Here is a tiny trained network, its code and every weight. The questions are about switching its units off for an input and a target symbol, where a switched-off unit gives its printed mean instead of its output.

import numpy as np


def w(rows, s, z=0):
    codes = np.array(rows[::2]) - 128.0
    scale = np.full(codes.shape[1], s)
    scale[-1] = z or s
    return codes * scale


def norm(h):
    return h / np.sqrt((h * h).mean(-1, keepdims=True) + 1e-5)


def f(y):
    return y / 2 * (1 + np.tanh(0.7978845608 * (y + 0.044715 * y**3)))


def softmax(a):
    e = np.exp(a - a.max(-1, keepdims=True))
    return e / e.sum(-1, keepdims=True)


def log_softmax(a):
    a = a - a.max(-1, keepdims=True)
    return a - np.log(np.exp(a).sum(-1, keepdims=True))


def net(x, mask):
    ids = ['ΔΨαβζηθμτ'.index(c) for c in x.split()]
    T = len(ids)
    res = E[ids] + P[:T]
    u = 0
    for l in range(2):
        r = norm(res)
        for j in range(3):
            rows = slice(2 * j, 2 * j + 2)
            q, k, v = (r @ M[l][rows].T for M in (Q, K, V))
            z = softmax(np.where(np.tri(T) > 0, q @ k.T / 2**0.5, -1e9)) @ v
            o = O[l][rows]
            res = res + np.where(mask[u + j], z, o[:, -1]) @ o[:, :-1]
        u += 3
        y = f(norm(res) @ A[l][:, :-1].T + A[l][:, -1])
        res = res + np.where(mask[u : u + 12], y, B[l][:, -1]) @ B[l][:, :-1]
        u += 12
    return log_softmax(norm(res)[-1] @ U[:, :-1].T + U[:, -1])


Q, K, V, O, A, B = {}, {}, {}, {}, {}, {}
E = w([
[112,64,135,115,148,129,65,126,126,2],'Δ',
[119,189,159,92,217,118,76,155,78,146],'Ψ',
[134,179,191,96,121,47,174,89,160,130],'α',
[139,146,116,175,191,152,162,89,145,142],'β',
[98,188,107,116,139,115,124,124,223,151],'ζ',
[162,164,132,165,124,207,170,163,87,127],'η',
[134,135,140,81,112,70,49,55,119,122],'θ',
[141,120,119,124,96,172,26,113,140,111],'μ',
[94,118,129,182,115,50,157,124,54,135],'τ',
],0.024)
P = w([
[28,179,161,80,121,251,42,21,51,149],'0',
[89,145,146,100,142,206,89,94,86,192],'1',
[128,161,103,115,151,165,89,109,117,186],'2',
[162,146,76,120,158,130,115,127,98,170],'3',
[179,157,61,138,147,100,103,174,132,163],'4',
[251,110,51,133,150,71,127,163,97,185],'5',
[183,148,25,131,188,64,87,109,87,32],'6',
],0.011)
Q[0] = w([
[255,131,93,125,153,131,112,113,106,177],'L0H0',
[94,144,83,111,146,142,91,124,97,95],'L0H0',
[131,113,168,118,37,90,24,76,151,113],'L0H1',
[194,214,51,189,148,90,152,129,135,165],'L0H1',
[33,101,158,117,124,143,164,183,148,69],'L0H2',
[188,223,30,206,121,125,122,28,99,35],'L0H2',
],0.0081)
K[0] = w([
[186,172,48,179,114,65,111,174,160,71],'L0H0',
[145,146,164,87,133,154,199,146,144,94],'L0H0',
[192,75,133,139,76,93,63,96,160,167],'L0H1',
[155,213,85,158,183,76,190,173,146,91],'L0H1',
[90,131,160,117,161,154,113,23,80,149],'L0H2',
[254,106,61,138,105,48,134,130,153,106],'L0H2',
],0.0089)
V[0] = w([
[149,170,136,117,106,121,65,133,99,99],'L0H0',
[110,145,103,109,123,161,112,56,67,104],'L0H0',
[74,164,134,202,171,131,123,222,118,69],'L0H1',
[1,97,120,152,66,138,159,87,121,113],'L0H1',
[132,98,115,230,79,138,115,143,69,190],'L0H2',
[193,96,205,109,116,97,189,85,130,41],'L0H2',
],0.0067)
O[0] = w([
[122,147,58,119,159,144,226,116,126,92,206],'L0H0',
[78,167,142,99,148,130,163,146,111,146,252],'L0H0',
[105,165,117,135,149,90,86,75,141,98,90],'L0H1',
[90,125,139,165,104,110,93,124,163,134,47],'L0H1',
[76,94,1,108,29,130,143,125,93,135,165],'L0H2',
[81,44,61,119,115,174,108,149,157,192,4],'L0H2',
],0.0089,0.0049)
A[0] = w([
[131,82,127,141,157,72,142,156,98,69,83],'L0N0',
[153,140,143,152,123,163,158,171,90,176,61],'L0N1',
[177,153,203,146,74,130,140,125,82,116,92],'L0N2',
[99,170,120,130,115,83,165,114,84,197,255],'L0N3',
[53,29,158,189,141,71,213,126,116,2,233],'L0N4',
[93,67,173,162,134,134,187,126,103,158,129],'L0N5',
[150,141,100,113,126,108,112,77,127,88,90],'L0N6',
[165,156,150,97,136,121,186,89,167,131,241],'L0N7',
[107,126,117,200,87,134,158,144,88,97,184],'L0N8',
[157,195,91,105,131,139,121,188,176,188,26],'L0N9',
[159,82,169,59,99,133,143,164,149,30,165],'L0N10',
[131,125,59,121,159,193,84,82,177,174,255],'L0N11',
],0.0096,0.0038)
B[0] = w([
[122,113,4,159,176,97,131,230,204,114,142],'L0N0',
[48,122,153,112,163,102,143,171,195,122,155],'L0N1',
[148,218,128,50,164,92,66,128,255,137,153],'L0N2',
[148,199,93,94,85,114,130,93,90,58,255],'L0N3',
[29,83,197,135,74,76,32,134,101,141,171],'L0N4',
[120,153,90,156,70,100,184,95,123,131,130],'L0N5',
[189,184,156,117,126,154,152,150,134,49,173],'L0N6',
[128,128,97,182,133,178,151,128,88,37,220],'L0N7',
[99,167,167,100,118,49,193,100,172,98,173],'L0N8',
[57,79,111,130,113,180,153,166,17,110,164],'L0N9',
[99,123,91,90,190,190,119,36,124,84,150],'L0N10',
[140,98,130,151,96,109,164,94,23,118,232],'L0N11',
],0.0091,0.0075)
Q[1] = w([
[122,172,130,80,65,1,134,112,184,175],'L1H0',
[101,136,180,99,118,224,125,222,191,246],'L1H0',
[144,164,75,59,157,95,53,175,8,26],'L1H1',
[163,115,209,79,160,34,99,193,65,195],'L1H1',
[65,92,148,166,142,211,179,75,216,235],'L1H2',
[155,107,201,155,14,131,61,148,150,222],'L1H2',
],0.0074)
K[1] = w([
[94,94,96,180,119,215,124,126,95,204],'L1H0',
[88,181,246,122,85,89,132,25,111,124],'L1H0',
[173,115,65,171,171,71,130,201,139,103],'L1H1',
[101,163,153,206,167,116,134,144,134,85],'L1H1',
[102,109,219,79,93,190,123,48,115,120],'L1H2',
[53,182,151,161,133,166,169,82,138,160],'L1H2',
],0.011)
V[1] = w([
[135,155,120,104,136,126,138,193,147,223],'L1H0',
[121,124,171,81,160,57,162,141,102,81],'L1H0',
[189,124,110,154,155,123,197,74,96,164],'L1H1',
[83,127,131,132,102,194,217,150,185,99],'L1H1',
[162,90,143,60,85,121,157,83,176,90],'L1H2',
[69,139,121,166,169,2,176,93,126,131],'L1H2',
],0.014)
O[1] = w([
[131,158,94,90,160,178,124,108,45,151,4],'L1H0',
[87,67,147,171,177,104,68,89,87,223,185],'L1H0',
[90,207,178,87,58,194,82,124,157,206,169],'L1H1',
[174,121,102,235,125,121,58,63,108,146,109],'L1H1',
[97,75,189,195,95,215,156,114,86,143,108],'L1H2',
[111,106,136,86,108,7,108,111,122,180,151],'L1H2',
],0.013)
A[1] = w([
[149,110,110,144,123,124,174,152,102,154,136],'L1N0',
[100,89,16,159,194,138,182,96,161,106,167],'L1N1',
[169,145,134,134,193,118,92,172,175,107,76],'L1N2',
[124,7,121,178,187,107,179,127,157,91,129],'L1N3',
[145,133,117,121,159,145,196,94,143,152,243],'L1N4',
[209,150,114,159,118,113,143,49,111,129,80],'L1N5',
[91,6,140,201,168,136,86,111,178,206,178],'L1N6',
[49,76,204,156,157,182,154,163,92,192,123],'L1N7',
[179,168,108,153,158,161,136,163,175,106,180],'L1N8',
[95,164,111,73,185,121,142,154,152,129,84],'L1N9',
[127,145,147,58,241,129,164,178,82,155,3],'L1N10',
[88,175,151,167,132,114,173,157,121,152,153],'L1N11',
],0.014,0.0054)
B[1] = w([
[142,99,164,118,132,111,92,153,200,102,119],'L1N0',
[185,131,114,120,72,186,86,182,146,103,158],'L1N1',
[164,144,72,136,205,114,129,104,138,142,161],'L1N2',
[116,81,136,107,123,146,5,207,117,121,196],'L1N3',
[124,106,152,137,154,96,146,192,120,70,176],'L1N4',
[162,105,79,98,163,166,87,117,95,114,231],'L1N5',
[198,156,163,234,78,124,118,193,86,143,205],'L1N6',
[64,72,151,129,186,165,169,47,134,179,179],'L1N7',
[155,120,165,99,96,121,190,80,164,89,233],'L1N8',
[158,145,164,141,137,166,135,157,97,188,173],'L1N9',
[87,205,155,111,196,131,150,192,102,192,178],'L1N10',
[93,101,126,117,122,159,112,151,168,142,254],'L1N11',
],0.015,0.006)
U = w([
[94,62,170,114,149,144,43,239,161,83,139],'Δ',
[114,210,176,90,201,124,161,228,55,155,110],'Ψ',
[194,134,210,243,90,123,176,137,91,192,133],'α',
[80,206,164,77,42,177,50,145,233,186,6],'β',
[219,105,202,104,235,85,104,64,227,125,79],'ζ',
[113,132,35,86,96,187,116,90,2,117,140],'η',
[13,11,149,31,165,209,138,106,180,167,138],'θ',
[121,182,148,154,43,167,247,204,73,14,145],'μ',
[99,75,76,102,69,21,209,131,107,152,254],'τ',
],0.0055,0.003)

Each question gives the input, a string of symbols that net reads in full, and the target symbol t.
The units are the heads (2 rows each of Q, K, V and O) and the neurons (one row each of A and B). Each row of codes is followed by its name. A weight is (code - 128) times the scale printed after its matrix; where a second scale follows, it is the last column's (O, A, B and U).
mask holds one flag per unit, layer by layer, with each layer's heads first. A switched-off unit (its flag False) gives its mean, the last column of its rows in O or B, instead of its output. The means were averaged over made-up inputs and are rounded, as every weight is.
A unit's drop is (log p(t) with every unit on - log p(t) with that unit switched off) / (log p(t) with every unit on - log p(t) with every unit switched off).
most important unit: the unit with the biggest drop
k most important neurons: the k neurons with the biggest drops, biggest first
which heads matter: for each layer, one digit per head in row order, 1 if its drop is at least 0.15 and else 0, layers parted by /
input β Δ ζ β, target ζ: most important neuron : L0N4
input Ψ Δ α ζ, target α: 2 most important neurons : L0N9, L1N6
input μ β Δ θ Δ Ψ μ, target Ψ: 4 most important neurons : L0N4, L0N10, L0N11, L1N10
input τ ζ τ η ζ α μ, target α: which heads matter : 001 / 000
input θ η θ, target η: which heads matter : 000 / 000
input α θ μ ζ β, target ζ: which heads matter : 101 / 001
input η μ η Δ β Ψ θ, target Ψ: which heads matter : 000 / 010
input η θ τ β, target τ: 2 most important neurons : L0N0, L0N11
input η μ θ τ η μ θ, target μ: which heads matter : 000 / 001
input μ η μ, target η: which heads matter : 000 / 100
input μ η θ β θ, target β: which heads matter : 000 / 010
input μ θ β β, target β: which heads matter : 100 / 010
input μ η Δ μ β α, target β: which heads matter : 001 / 011
input τ θ α μ α ζ η, target ζ: which heads matter : 000 / 000
input η τ η μ μ θ β, target θ: which heads matter : 000 / 010
input μ Ψ θ μ Ψ β, target Ψ: which heads matter : 000 / 111
input Ψ Δ ζ, target Δ: which heads matter : 001 / 010
input μ η θ θ, target θ: 4 most important neurons : L1N7, L0N8, L0N7, L1N6
input Ψ μ θ θ, target θ: most important unit : L0H2
input μ η η θ α ζ, target α: 3 most important neurons : L0N9, L0N7, L1N6
input α Δ μ τ μ β, target μ: which heads matter : 000 / 011
input ζ η β, target η: most important unit : L0N2
input μ θ η μ β η η, target η: 3 most important neurons : L0N1, L0N8, L1N5
input μ μ Δ η ζ, target η: 3 most important neurons : L0N4, L0N10, L0N9
input β Δ α Δ α, target Δ: 3 most important neurons : L0N0, L1N3, L0N3
input μ β Δ μ η μ, target η: 2 most important neurons : L0N11, L0N1
input α η α θ θ τ ζ, target τ: most important unit : L1H2
